Below are the code and all the weights of a small trained network. Each question names an input and a class and asks about switching units off, where a switched-off unit gives its printed mean instead of its output.

import numpy as np


def w(rows, s, z=0):
    codes = np.array(rows[::2]) - 128.0
    scale = np.full(codes.shape[1], s)
    scale[-1] = z or s
    return codes * scale


def f(y):
    return y / 2 * (1 + np.tanh(0.7978845608 * (y + 0.044715 * y**3)))


def log_softmax(a):
    a = a - a.max(-1, keepdims=True)
    return a - np.log(np.exp(a).sum(-1, keepdims=True))


def net(x, mask):
    res = np.array(x, float).reshape(1, 7) / 4 @ E
    y = f(res @ A[0][:, :-1].T + A[0][:, -1])
    res = res + np.where(mask, y, B[0][:, -1]) @ B[0][:, :-1]
    return log_softmax(res[-1] @ U[:, :-1].T + U[:, -1])


A, B = {}, {}
E = w([
[149,159,117,111,125,206,112,148,108,123,189],'x0',
[65,158,99,145,121,142,160,109,108,130,161],'x1',
[181,203,66,110,140,131,138,87,125,147,131],'x2',
[149,96,216,106,156,117,105,188,157,118,121],'x3',
[130,174,130,107,129,110,163,111,157,248,42],'x4',
[91,169,152,51,127,127,172,122,126,124,127],'x5',
[153,162,145,50,152,168,164,114,120,89,138],'x6',
],0.014)
A[0] = w([
[102,162,107,110,138,159,160,101,97,53,198,168],'N1',
[155,80,214,56,148,105,130,148,144,119,84,111],'N2',
[134,179,106,92,103,187,151,109,106,180,105,2],'N3',
[124,158,152,103,118,106,146,135,133,132,135,93],'N4',
[130,93,251,143,130,158,100,177,105,114,134,248],'N5',
[124,155,119,129,155,119,122,140,172,170,82,116],'N6',
[117,74,113,199,90,28,166,112,162,156,70,128],'N7',
[100,124,153,169,126,100,89,133,79,145,76,61],'N8',
[144,142,131,168,97,80,144,120,118,177,58,168],'N9',
[142,160,127,71,160,112,165,169,136,191,54,203],'N10',
[173,97,82,154,137,147,64,157,146,89,184,153],'N11',
[126,100,127,82,75,153,125,159,78,130,116,36],'N12',
[108,194,85,125,139,174,150,78,125,147,144,179],'N13',
[105,116,145,114,88,136,106,147,116,123,146,30],'N14',
[129,163,42,113,109,134,167,33,107,106,181,169],'N15',
[114,148,145,111,145,111,126,115,177,156,57,198],'N16',
[118,103,174,119,133,167,103,191,130,80,175,82],'N17',
[111,121,162,67,160,125,129,122,119,119,109,57],'N18',
[114,104,179,120,137,161,93,228,141,76,174,149],'N19',
[189,126,108,167,107,141,59,107,94,104,93,157],'N20',
[174,129,189,68,124,118,174,141,172,140,115,107],'N21',
],0.012,0.0036)
B[0] = w([
[107,118,73,87,102,96,182,122,53,75,200,227],'N1',
[145,154,218,86,122,44,130,105,79,42,113,232],'N2',
[152,148,81,113,95,175,160,165,148,195,81,186],'N3',
[122,126,138,120,105,143,143,107,150,101,98,148],'N4',
[121,100,198,164,74,110,158,184,101,119,150,254],'N5',
[89,148,161,176,100,153,158,170,209,127,45,190],'N6',
[59,47,137,130,183,83,2,131,132,187,92,253],'N7',
[92,67,157,142,151,109,119,95,130,120,119,178],'N8',
[107,97,138,122,152,130,118,108,152,204,76,220],'N9',
[188,196,184,62,106,141,159,136,189,148,96,239],'N10',
[187,169,75,158,147,133,111,187,126,53,112,223],'N11',
[102,129,146,124,135,159,133,75,153,95,144,141],'N12',
[87,168,82,95,92,182,135,92,152,140,144,206],'N13',
[133,112,114,130,121,92,164,102,116,174,175,146],'N14',
[95,131,10,61,158,134,161,74,86,115,138,228],'N15',
[129,141,190,114,144,136,116,96,143,134,45,214],'N16',
[122,84,134,217,72,164,149,170,100,147,189,220],'N17',
[152,107,114,80,130,68,129,116,122,93,117,167],'N18',
[144,68,163,240,40,191,149,137,92,128,210,245],'N19',
[179,148,82,159,182,77,84,122,198,131,142,188],'N20',
[182,142,172,110,90,111,148,94,98,68,80,203],'N21',
],0.0086,0.017)
U = w([
[228,161,68,164,170,122,62,186,148,79,146,183],'0',
[169,166,255,46,109,78,138,138,145,73,71,112],'1',
[6,65,166,128,166,73,34,143,160,173,77,125],'2',
[44,159,53,58,117,159,161,97,80,93,182,146],'3',
[122,204,141,79,98,208,163,139,188,200,59,3],'4',
[109,79,211,185,69,135,131,217,97,85,234,170],'5',
],0.0092,0.0018)

Each question gives the input, the list of numbers given to net, and the class t.
The units are the neurons (one row each of A and B). Each row of codes is followed by its name. A weight is (code - 128) times the scale printed after its matrix; where a second scale follows, it is the last column's (A, B and U).
mask holds one flag per neuron, in row order. A switched-off neuron (its flag False) gives its mean, the last column of its row in B, instead of its output. The means were averaged over made-up inputs and are rounded, as every weight is.
A unit's drop is (log p(t) with every unit on - log p(t) with that unit switched off) / (log p(t) with every unit on - log p(t) with every unit switched off).
The circuit of an input: a set's keep is (log p(t) with only the set's units on - log p(t) with every unit switched off) / (log p(t) with every unit on - log p(t) with every unit switched off). Starting from the 12 units with the biggest drops (on a tie, the unit counted first), units are removed one at a time, each time the one whose removal leaves the highest keep (on an exact tie, the one counted first), for as long as the keep stays at least 0.8.
units of the circuit, in order: the units of the circuit, biggest drop first
k most important neurons: the k neurons with the biggest drops, biggest first
drop of u: that unit's drop, to one decimal
input [-4,4,5,2,6,6,5], class 4: units of the circuit, in order	(N3)
input [-1,-3,8,-7,-5,-8,4], class 3: 2 most important neurons	(N15, N1)
input [-7,8,5,6,-5,4,-3], class 3: 4 most important neurons	(N5, N19, N17, N9)
input [6,-8,2,1,-1,0,-7], class 0: 4 most important neurons	(N20, N11, N1, N2)
input [4,5,-3,1,-1,4,5], class 3: 3 most important neurons	(N1, N13, N15)
input [-2,-4,-7,-6,0,-8,8], class 0: 3 most important neurons	(N19, N20, N17)
input [-7,0,7,0,-8,-2,1], class 0: 3 most important neurons	(N11, N20, N13)
input [-3,4,7,-2,-7,-4,-5], class 3: 2 most important neurons	(N15, N1)
input [0,-7,-5,-6,-2,2,8], class 5: 2 most important neurons	(N10, N13)
input [-5,2,4,-3,1,2,4], class 3: 2 most important neurons	(N15, N13)
input [2,4,6,-1,4,-6,8], class 3: 4 most important neurons	(N15, N1, N9, N16)
input [-7,-2,-4,-2,-7,-8,-4], class 2: drop of N1	0.2
input [-7,-7,-6,-5,-6,-3,-4], class 2: drop of N7	2.1
input [-2,1,-7,5,3,8,-6], class 1: units of the circuit, in order	(N2)
input [8,2,3,4,2,-2,-3], class 0: drop of N5	0.4
